Below is a small trained network, with its code and all its weights. Each question gives an input and a class and asks what happens when units are switched off, that is, made to give their printed mean instead of their output.

import numpy as np


def w(rows, s, z=0):
    codes = np.array(rows[::2]) - 128.0
    scale = np.full(codes.shape[1], s)
    scale[-1] = z or s
    return codes * scale


def f(y):
    return y / 2 * (1 + np.tanh(0.7978845608 * (y + 0.044715 * y**3)))


def log_softmax(a):
    a = a - a.max(-1, keepdims=True)
    return a - np.log(np.exp(a).sum(-1, keepdims=True))


def net(x, mask):
    res = np.array(x, float).reshape(1, 5) / 4 @ E
    y = f(res @ A[0][:, :-1].T + A[0][:, -1])
    res = res + np.where(mask, y, B[0][:, -1]) @ B[0][:, :-1]
    return log_softmax(res[-1] @ U[:, :-1].T + U[:, -1])


A, B = {}, {}
E = w([
[200,168,196,241,174,119,157,218,31,210,104],'x0',
[168,134,188,74,235,124,23,167,213,63,134],'x1',
[120,144,227,200,127,84,90,95,186,53,164],'x2',
[104,78,129,107,182,136,158,195,161,116,93],'x3',
[11,59,169,133,169,87,110,2,228,113,234],'x4',
],0.0077)
A[0] = w([
[104,193,101,107,77,115,178,156,101,81,69,45],'N0',
[110,185,118,123,37,125,67,72,129,127,153,147],'N1',
[84,112,152,201,110,124,90,107,187,116,160,136],'N2',
[94,161,122,151,87,107,172,61,106,164,123,39],'N3',
[163,143,89,210,123,125,178,35,70,169,146,88],'N4',
[123,138,60,99,65,98,178,142,24,167,207,79],'N5',
[142,153,27,131,71,154,157,153,130,82,106,77],'N6',
[89,146,153,167,68,96,139,172,133,64,182,69],'N7',
[156,170,55,134,158,123,181,90,103,199,127,1],'N8',
[98,87,93,197,121,163,190,188,100,248,86,55],'N9',
[109,124,2,28,138,159,158,129,125,139,107,118],'N10',
[121,182,143,204,156,46,151,146,169,115,136,6],'N11',
[224,182,170,74,163,111,180,202,133,93,133,97],'N12',
],0.0088,0.0056)
B[0] = w([
[117,119,166,105,189,110,42,73,173,101,143,178],'N0',
[103,170,87,130,133,135,169,159,64,146,86,195],'N1',
[103,115,176,90,158,152,144,102,213,74,150,217],'N2',
[137,136,155,195,78,158,114,185,103,180,98,179],'N3',
[177,155,99,170,53,180,142,177,102,228,128,220],'N4',
[166,138,37,98,161,68,183,107,129,71,88,240],'N5',
[99,79,180,111,201,112,104,45,167,41,159,200],'N6',
[125,99,146,179,80,184,106,118,159,232,108,150],'N7',
[73,94,63,36,211,24,200,158,127,38,172,175],'N8',
[154,166,54,199,43,186,117,184,96,204,71,253],'N9',
[55,62,199,65,219,53,75,70,167,68,193,254],'N10',
[55,136,54,2,213,93,194,99,205,47,186,155],'N11',
[167,143,108,168,78,53,208,116,104,140,95,203],'N12',
],0.0091,0.0088)
U = w([
[236,137,38,120,154,97,154,233,47,148,65,1],'0',
[55,2,203,126,154,81,87,51,172,154,192,255],'1',
],0.0076,0.00036)

Each question gives the input, the list of numbers given to net, and the class t.
The units are the neurons (one row each of A and B). Each row of codes is followed by its name. A weight is (code - 128) times the scale printed after its matrix; where a second scale follows, it is the last column's (A, B and U).
mask holds one flag per neuron, in row order. A switched-off neuron (its flag False) gives its mean, the last column of its row in B, instead of its output. The means were averaged over made-up inputs and are rounded, as every weight is.
A unit's drop is (log p(t) with every unit on - log p(t) with that unit switched off) / (log p(t) with every unit on - log p(t) with every unit switched off).
most important unit: the unit with the biggest drop
top k neurons: the k neurons with the biggest drops, biggest first
drop when u is switched off: that unit's drop, to one decimal
input [-3,0,4,-6,-3], class 0: top 2 neurons : N10; N1
input [7,-3,5,8,2], class 0: top 2 neurons : N10; N9
input [-5,-8,0,-6,3], class 0: most important unit : N1
input [-8,-6,1,-6,-6], class 1: top 2 neurons : N6; N10
input [6,-8,4,2,7], class 0: top 2 neurons : N4; N10
input [-6,-8,-1,-8,8], class 0: top 2 neurons : N1; N4
input [5,-2,-1,5,5], class 0: top 3 neurons : N10; N6; N9
input [0,0,-7,5,-3], class 1: top 2 neurons : N10; N6
input [-1,-6,3,-4,3], class 0: drop when N10 is switched off : 0.1
input [-5,8,4,-8,-5], class 0: drop when N10 is switched off : 0.2
